Below are the code and all the weights of a small trained network. Each question names an input and a class and asks about switching units off, where a switched-off unit gives its printed mean instead of its output.

import numpy as np


def w(rows, s, z=0):
    codes = np.array(rows[::2]) - 128.0
    scale = np.full(codes.shape[1], s)
    scale[-1] = z or s
    return codes * scale


def norm(h):
    return h / np.sqrt((h * h).mean(-1, keepdims=True) + 1e-5)


def f(y):
    return y / 2 * (1 + np.tanh(0.7978845608 * (y + 0.044715 * y**3)))


def log_softmax(a):
    a = a - a.max(-1, keepdims=True)
    return a - np.log(np.exp(a).sum(-1, keepdims=True))


def net(x, mask):
    res = np.array(x, float).reshape(1, 2) / 4 @ E
    u = 0
    for l in range(4):
        y = f(norm(res) @ A[l][:, :-1].T + A[l][:, -1])
        res = res + np.where(mask[u : u + 7], y, B[l][:, -1]) @ B[l][:, :-1]
        u += 7
    return log_softmax(norm(res)[-1] @ U[:, :-1].T + U[:, -1])


A, B = {}, {}
E = w([
[254,34,57,197,199],'x0',
[72,166,138,230,85],'x1',
],0.0022)
A[0] = w([
[116,200,169,254,79,130],'L0N0',
[193,104,131,69,182,98],'L0N1',
[148,122,81,45,183,28],'L0N2',
[87,203,199,55,70,111],'L0N3',
[161,120,146,100,142,22],'L0N4',
[193,70,78,216,159,3],'L0N5',
[102,150,204,250,78,177],'L0N6',
],0.0049,0.0026)
B[0] = w([
[50,37,61,107,153,213],'L0N0',
[156,145,49,98,76,178],'L0N1',
[81,132,90,88,156,144],'L0N2',
[158,141,225,157,184,253],'L0N3',
[119,127,95,127,160,105],'L0N4',
[197,215,187,180,166,211],'L0N5',
[94,2,61,77,116,224],'L0N6',
],0.0046,0.0032)
A[1] = w([
[223,192,116,254,116,43],'L1N0',
[45,169,153,78,125,153],'L1N1',
[161,170,218,236,118,93],'L1N2',
[53,120,111,178,63,115],'L1N3',
[136,148,46,83,148,118],'L1N4',
[206,133,108,215,178,2],'L1N5',
[166,154,110,70,149,66],'L1N6',
],0.0061,0.0035)
B[1] = w([
[210,133,131,212,254,253],'L1N0',
[207,104,92,184,183,219],'L1N1',
[99,125,152,28,36,205],'L1N2',
[99,69,103,145,242,146],'L1N3',
[104,180,106,176,53,170],'L1N4',
[204,168,136,208,98,207],'L1N5',
[106,146,56,155,120,143],'L1N6',
],0.0051,0.0025)
A[2] = w([
[192,125,155,205,108,2],'L2N0',
[200,178,124,78,143,79],'L2N1',
[73,142,87,158,57,88],'L2N2',
[92,125,40,147,1,65],'L2N3',
[173,154,69,118,92,132],'L2N4',
[80,122,231,107,133,130],'L2N5',
[126,96,118,170,226,118],'L2N6',
],0.0071,0.0044)
B[2] = w([
[192,145,151,207,139,154],'L2N0',
[59,162,81,141,165,190],'L2N1',
[200,94,32,103,131,116],'L2N2',
[178,118,74,108,1,168],'L2N3',
[91,147,156,93,111,189],'L2N4',
[193,176,156,107,68,229],'L2N5',
[88,172,135,88,50,252],'L2N6',
],0.0062,0.0028)
A[3] = w([
[241,206,144,193,199,57],'L3N0',
[246,151,179,178,73,43],'L3N1',
[66,84,187,130,62,117],'L3N2',
[107,39,143,156,220,159],'L3N3',
[156,133,158,152,224,104],'L3N4',
[106,74,2,221,130,3],'L3N5',
[171,142,60,79,40,13],'L3N6',
],0.008,0.0039)
B[3] = w([
[208,61,118,254,109,254],'L3N0',
[196,132,90,96,247,207],'L3N1',
[120,151,121,211,86,172],'L3N2',
[200,212,162,131,93,165],'L3N3',
[102,114,60,137,64,163],'L3N4',
[55,12,87,60,188,156],'L3N5',
[190,163,140,101,43,147],'L3N6',
],0.0079,0.0061)
U = w([
[33,212,228,237,17,138],'0',
[128,121,138,103,149,3],'1',
[202,211,15,22,20,175],'2',
[29,226,63,20,244,150],'3',
[244,94,38,242,225,237],'4',
[127,123,134,103,150,3],'5',
[248,246,248,23,219,156],'6',
[19,11,20,110,184,227],'7',
],0.013,0.011)

Each question gives the input, the list of numbers given to net, and the class t.
The units are the neurons (one row each of A and B). Each row of codes is followed by its name. A weight is (code - 128) times the scale printed after its matrix; where a second scale follows, it is the last column's (A, B and U).
mask holds one flag per neuron, layer by layer. A switched-off neuron (its flag False) gives its mean, the last column of its row in B, instead of its output. The means were averaged over made-up inputs and are rounded, as every weight is.
A unit's drop is (log p(t) with every unit on - log p(t) with that unit switched off) / (log p(t) with every unit on - log p(t) with every unit switched off).
most important unit: the unit with the biggest drop
top k neurons: the k neurons with the biggest drops, biggest first
k most important neurons of layer l: the k neurons of layer l with the biggest drops, biggest first
drop when u is switched off: that unit's drop, to one decimal
input [1,2], class 7: top 2 neurons	[L0N3, L0N6]
input [-7,2], class 0: 3 most important neurons of layer 2	[L2N0, L2N6, L2N2]
input [-2,-3], class 6: top 3 neurons	[L1N0, L0N3, L2N5]
input [-1,-2], class 3: top 2 neurons	[L3N0, L0N5]
input [-3,6], class 7: most important neuron of layer 3	[L3N5]
input [4,5], class 7: top 2 neurons	[L3N5, L0N3]
input [-4,-7], class 3: 2 most important neurons of layer 2	[L2N1, L2N0]
input [-6,-7], class 6: top 2 neurons	[L0N3, L1N0]
input [-6,-8], class 6: top 4 neurons	[L1N0, L1N5, L0N3, L2N0]
input [-2,1], class 0: top 3 neurons	[L0N5, L0N6, L0N0]
input [-2,3], class 0: 3 most important neurons of layer 3	[L3N3, L3N1, L3N0]
input [-7,-4], class 6: top 2 neurons	[L0N3, L2N5]
input [-7,3], class 0: top 3 neurons	[L0N5, L0N6, L0N0]
input [-5,-6], class 6: top 4 neurons	[L0N3, L1N0, L1N5, L2N5]
input [-2,6], class 7: most important unit	L0N0
input [-3,1], class 0: 2 most important neurons of layer 2	[L2N0, L2N6]
input [3,-6], class 2: drop when L0N3 is switched off	0.6
input [-4,-3], class 6: drop when L2N5 is switched off	0.1
input [-5,-3], class 6: drop when L0N3 is switched off	0.7
input [-7,-3], class 6: most important unit	L2N5
